Each row has a hidden stage along a path, written after it and counted from one end. A new block has a new path.
[-0.66 -0.94 -0.87 -0.02  0.46 -3.92  0.60 -2.62  3.41  2.58 -2.53  0.93
  2.35  1.89  0.43 -2.76  1.18 -0.78 -0.96 -3.53 -2.91] : 1
[-0.38  1.00 -0.64  1.33  0.58  0.49 -0.43  0.71 -0.80 -3.92 -5.22  0.15
  0.02  0.57 -2.37  1.26 -3.87 -1.65 -0.03  0.13  1.06] : 0
[-1.44 -1.78  0.35  1.49 -0.32 -2.50  1.01  0.67 -0.27  1.86 -1.10  1.28
 -0.30  2.32  2.76 -1.98  1.11  1.40 -0.10 -1.76 -1.22] : 2
[-2.16 -1.12  0.24 -0.88 -1.17 -1.52 -2.70  0.24 -0.35 -2.14  0.20 -0.63
  1.05  0.70  0.45 -0.31 -1.01 -1.02 -0.49 -1.55  0.18] : 1
[-2.16 -1.55  1.70 -0.07 -0.98 -3.30 -2.26  0.25 -0.20 -0.47 -0.71 -0.53
  1.35  2.18  0.97 -1.26 -0.01  0.34 -0.62 -3.01  0.36] : 1
[-1.11 -1.04  1.80  2.33  0.33 -1.40  0.51  2.37 -0.62 -1.07 -1.51  0.05
 -0.10  1.61  3.44 -3.27  0.90  1.88 -0.46  0.63  0.22] : 2
[ 0.15 -0.09 -0.43 -0.73 -1.76  0.81 -1.18  1.81 -0.81 -3.95 -0.45 -0.04
 -0.30  0.91 -3.27  1.39 -3.12 -2.10 -0.36  0.90  1.72] : 0
[-0.78 -2.35  1.13 -0.12 -1.76 -1.24 -0.37  2.95 -0.20 -0.37  0.96 -0.87
  0.01  2.06  1.10  0.07 -0.35 -1.01 -0.44  0.64  0.51] : 1
[-0.79 -1.18 -1.74  1.29 -1.07 -1.88  0.07  2.56 -0.19  0.36  1.75  0.77
  0.15  2.28  1.31 -0.74 -0.26 -0.38 -0.20  0.10  0.47] : 1
[-1.12 -2.74 -0.79 -0.36 -0.78 -2.23 -1.58 -0.92 -0.81 -0.67 -0.42  0.37
  0.79  1.54  1.45 -1.83 -0.11 -0.73 -0.62 -1.29 -0.22] : 1
[-0.71 -1.23  3.04  0.63 -1.15 -2.11  0.39  3.11  0.72  0.21  1.90 -1.66
  0.00  0.05 -0.46  1.78  2.78 -0.58 -2.94  0.21  1.58] : 2
[-1.91 -1.49 -0.40 -1.03 -1.32 -2.80  0.76  0.29 -0.56 -0.37  1.29 -0.66
  1.56  1.31  0.24 -0.60 -0.27 -1.30 -2.95 -1.90 -0.18] : 1
[-1.00  1.44  1.64  1.15 -0.09  0.10 -0.30 -2.58  0.21 -3.13 -6.85 -0.15
  0.81  0.67 -1.54 -0.65 -2.68 -0.15 -0.17 -3.04 -0.49] : 0
[-0.67 -0.99  0.18 -0.84 -1.08 -3.03 -1.25 -0.46 -0.91 -0.89 -0.96 -0.62
  1.00  1.05  0.22 -1.59 -0.48 -0.67 -0.40 -3.21 -0.18] : 1
[-0.20 -1.03 -2.33  0.62 -1.07 -2.66  2.39  1.58 -1.03  3.19  2.20  1.27
 -0.53  2.93  2.84 -0.04  1.07 -1.90  0.60  0.63 -1.20] : 2
[ 0.37 -0.58 -1.23 -0.20 -1.48  0.12 -1.94  1.12 -0.79 -3.86 -0.95 -1.66
  1.12  0.45 -0.02 -0.10 -2.73 -2.79 -0.47 -0.73  0.94] : 0
[-1.43 -2.25 -1.34 -0.08 -2.34 -2.29  0.12  2.15 -0.44  0.67  2.16  0.32
 -0.32  2.11  1.45 -1.13  0.88 -2.77 -0.09 -1.23 -0.65] : 1
[ 0.60 -0.55 -0.40  0.50 -1.15  0.24  0.27 -0.41 -0.73 -2.10 -2.79 -0.25
  0.27  0.64 -2.12  0.82 -3.38 -2.58 -0.58 -0.98  0.12] : 0
[-2.06 -3.34  3.17  0.93 -0.61 -2.21 -0.46  0.48  1.49 -0.99 -2.59 -0.93
  1.45  2.26  1.57 -1.16  1.36  1.89 -0.78 -2.61  1.48] : 1
[-1.47 -1.42 -0.56 -1.26 -0.79 -1.82 -2.64 -1.16 -0.54 -0.67 -4.11 -0.23
  1.87  0.45  0.31 -0.79 -0.32 -0.44 -0.69 -2.95 -0.15] : 1
[-1.69 -1.16  0.36  2.03  0.08 -2.05  2.15 -0.08 -0.09  3.40 -2.04  1.56
 -0.58  2.05  2.47 -1.67  2.64  0.31  0.01 -2.80 -2.45] : 2
[-0.14 -0.71  1.65  1.81 -1.14 -2.98  1.55  2.56 -0.48  2.16  2.10  0.69
  0.06  1.88  1.11  0.44  1.57 -1.23  0.66 -0.61  0.18] : 2
[-0.98 -0.93  1.22  1.25 -0.89 -2.58  1.76  1.39 -0.45  0.13  0.69 -0.10
  0.94  2.50  1.42 -0.77  1.22  0.28  0.31  1.03  1.22] : 2
[-1.63 -0.63  0.12  1.06 -0.58 -2.02  1.25  0.92  0.01  1.52 -0.54  0.66
  0.18  2.03  1.47 -0.68  1.45  0.83 -0.48 -1.96 -1.27] : 2
[-0.51 -1.44 -0.45 -1.15 -2.34  0.34 -2.49  0.87 -0.77 -3.23 -0.17 -2.11
  1.38  0.05 -1.42  0.07 -3.78 -1.70 -0.31  0.46  2.82] : 0
[-0.64 -0.11 -0.49 -0.63 -2.23 -2.29 -1.70 -1.26 -0.54 -0.18 -2.50 -0.52
  1.08  0.18 -2.17  0.49 -1.91 -2.43 -0.62 -3.12  0.41] : 0
[-0.62 -2.19  1.88 -0.45 -2.20 -0.83 -2.75  3.52  0.35 -4.49  2.72 -2.76
  0.27  0.95 -2.89  0.30 -2.01 -0.91 -1.54  1.39  3.19] : 1

Each row has a hidden stage along a path, written after it and counted from one end. A new block has a new path.
[ 1.48 -1.34  2.82  3.02  1.95 -1.11  0.11  1.11 -0.15  1.56 -0.85  2.84
 -4.25 -1.72 -0.54  3.80 -0.63 -2.21  0.86  0.32 -1.61] : 6
[ 0.83 -0.88  1.86  1.92 -0.12  1.57 -0.93  1.50  0.67  1.65  2.31 -1.19
 -2.06 -0.75 -0.42  2.30 -2.87 -2.84 -0.68 -0.08 -0.26] : 4
[-0.59  0.94  1.00 -0.15 -0.36  2.08 -0.49  0.40  0.65 -0.36 -0.35 -0.53
 -1.90  1.30  0.48  2.06 -2.42 -1.14  0.65 -0.74 -1.05] : 2
[-0.56 -0.98  1.96 -0.57  0.39  1.71 -0.29 -1.31  1.07  0.94 -2.53  1.41
 -2.03  1.26  0.77  0.81 -2.69  0.52  0.22  0.41 -0.77] : 1
[ 1.66 -1.37  2.20  1.68  1.88 -1.09 -1.10  0.67  0.25  2.25 -1.91  1.41
 -4.56 -0.48 -0.29  3.92 -1.32 -3.02  2.09  1.10 -0.31] : 4
[ 0.21  0.88  1.47  2.04  1.34  0.20 -0.98 -1.77  1.09  0.16 -1.24 -0.21
 -1.41 -0.37  1.39  0.85 -0.99  0.36 -0.29  1.66  0.02] : 3
[-0.33  0.43  2.18  3.92  3.82 -0.38 -1.38  1.73 -0.50  3.24 -2.51 -0.83
 -2.04 -0.64  0.33  1.41 -0.91  0.83  0.88  1.66  0.75] : 3
